Below is a small trained network, with its code and all its weights. Each question gives an input and a class and asks what happens when units are switched off, that is, made to give their printed mean instead of their output.

import numpy as np


def w(rows, s, z=0):
    codes = np.array(rows[::2]) - 128.0
    scale = np.full(codes.shape[1], s)
    scale[-1] = z or s
    return codes * scale


def f(y):
    return np.maximum(y, 0)


def log_softmax(a):
    a = a - a.max(-1, keepdims=True)
    return a - np.log(np.exp(a).sum(-1, keepdims=True))


def net(x, mask):
    res = np.array(x, float).reshape(1, 5) / 4 @ E
    y = f(res @ A[0][:, :-1].T + A[0][:, -1])
    res = res + np.where(mask, y, B[0][:, -1]) @ B[0][:, :-1]
    return log_softmax(res[-1] @ U[:, :-1].T + U[:, -1])


A, B = {}, {}
E = w([
[125,128,126,131],'x0',
[48,83,100,41],'x1',
[196,152,176,61],'x2',
[150,254,47,112],'x3',
[23,231,198,128],'x4',
],0.0098)
A[0] = w([
[125,158,40,124,64],'N1',
[131,144,106,254,107],'N2',
[135,132,129,192,202],'N3',
[175,90,110,103,92],'N4',
[185,116,73,108,82],'N5',
[64,103,65,220,93],'N6',
[227,164,210,115,114],'N7',
[174,94,107,145,137],'N8',
[116,123,121,108,245],'N9',
[113,38,172,181,68],'N10',
[188,128,178,193,68],'N11',
[150,142,161,186,99],'N12',
[200,80,81,89,37],'N13',
[112,124,102,188,91],'N14',
[108,167,147,120,104],'N15',
[163,196,30,96,94],'N16',
[74,142,184,168,136],'N17',
[122,165,81,81,125],'N18',
[165,82,128,123,89],'N19',
[147,84,172,117,92],'N20',
[92,79,163,165,101],'N21',
[48,117,93,82,182],'N22',
[122,105,74,27,141],'N23',
[179,164,145,199,60],'N24',
[97,81,158,115,137],'N25',
[132,126,135,69,126],'N26',
[161,106,209,87,255],'N27',
[87,190,206,106,74],'N28',
[147,82,49,156,77],'N29',
[58,75,102,79,185],'N30',
[112,79,185,124,78],'N31',
],0.014,0.0063)
B[0] = w([
[110,163,156,196,188],'N1',
[149,78,172,118,218],'N2',
[160,77,131,99,200],'N3',
[119,115,120,88,180],'N4',
[69,158,97,112,193],'N5',
[212,255,147,50,211],'N6',
[159,126,170,84,228],'N7',
[91,154,88,87,192],'N8',
[163,146,117,109,196],'N9',
[103,151,118,178,211],'N10',
[129,85,148,141,191],'N11',
[120,63,142,138,178],'N12',
[63,137,143,119,202],'N13',
[146,163,163,91,164],'N14',
[101,105,73,139,179],'N15',
[109,128,130,220,247],'N16',
[90,102,68,73,211],'N17',
[138,153,143,188,195],'N18',
[85,152,125,107,173],'N19',
[122,161,141,190,169],'N20',
[114,198,130,175,189],'N21',
[162,54,156,126,240],'N22',
[161,84,165,112,217],'N23',
[95,69,156,135,205],'N24',
[135,146,125,148,194],'N25',
[172,127,166,122,166],'N26',
[169,183,68,154,225],'N27',
[73,115,86,90,230],'N28',
[84,108,98,81,199],'N29',
[159,77,169,142,248],'N30',
[103,176,132,193,180],'N31',
],0.0099,0.011)
U = w([
[74,141,124,236,68],'0',
[1,95,69,53,73],'1',
[139,104,121,112,253],'2',
[166,171,165,63,177],'3',
[111,25,212,119,53],'4',
],0.011,0.013)

Each question gives the input, the list of numbers given to net, and the class t.
The units are the neurons (one row each of A and B). Each row of codes is followed by its name. A weight is (code - 128) times the scale printed after its matrix; where a second scale follows, it is the last column's (A, B and U).
mask holds one flag per neuron, in row order. A switched-off neuron (its flag False) gives its mean, the last column of its row in B, instead of its output. The means were averaged over made-up inputs and are rounded, as every weight is.
A unit's drop is (log p(t) with every unit on - log p(t) with that unit switched off) / (log p(t) with every unit on - log p(t) with every unit switched off).
The circuit of an input: a set's keep is (log p(t) with only the set's units on - log p(t) with every unit switched off) / (log p(t) with every unit on - log p(t) with every unit switched off). Starting from the 12 units with the biggest drops (on a tie, the unit counted first), units are removed one at a time, each time the one whose removal leaves the highest keep (on an exact tie, the one counted first), for as long as the keep stays at least 0.8.
circuit, biggest first: the units of the circuit, biggest drop first
most important unit: the unit with the biggest drop
k most important neurons: the k neurons with the biggest drops, biggest first
drop of u: that unit's drop, to one decimal
input [4,-5,-1,-7,-7], class 0: circuit, biggest first	N10
input [-7,8,-5,3,-5], class 4: circuit, biggest first	N30, N23
input [-6,-7,3,0,8], class 1: 2 most important neurons	N28, N17
input [0,-7,5,-1,-2], class 4: 3 most important neurons	N6, N24, N11
input [-2,7,4,-1,-1], class 4: 3 most important neurons	N6, N23, N30
input [-6,7,3,3,2], class 4: circuit, biggest first	N22, N23
input [-4,7,-5,3,-1], class 4: circuit, biggest first	N22, N30
input [-7,2,3,-6,7], class 1: 2 most important neurons	N17, N28
input [-4,-8,-6,1,-1], class 4: 2 most important neurons	N2, N24
input [-3,-4,-5,6,-6], class 0: 3 most important neurons	N16, N1, N17
input [-5,0,4,3,6], class 1: 2 most important neurons	N28, N6
input [-3,5,5,3,-7], class 1: 2 most important neurons	N13, N5
input [-5,-7,-6,5,-4], class 4: 2 most important neurons	N2, N24
input [-8,-5,7,4,7], class 2: most important unit	N7
input [7,-7,1,-6,7], class 1: 2 most important neurons	N17, N28
input [4,-3,7,8,6], class 0: drop of N16	0.5
input [-4,2,6,8,-4], class 0: drop of N16	0.7
input [2,-5,-8,1,5], class 3: drop of N6	0.8
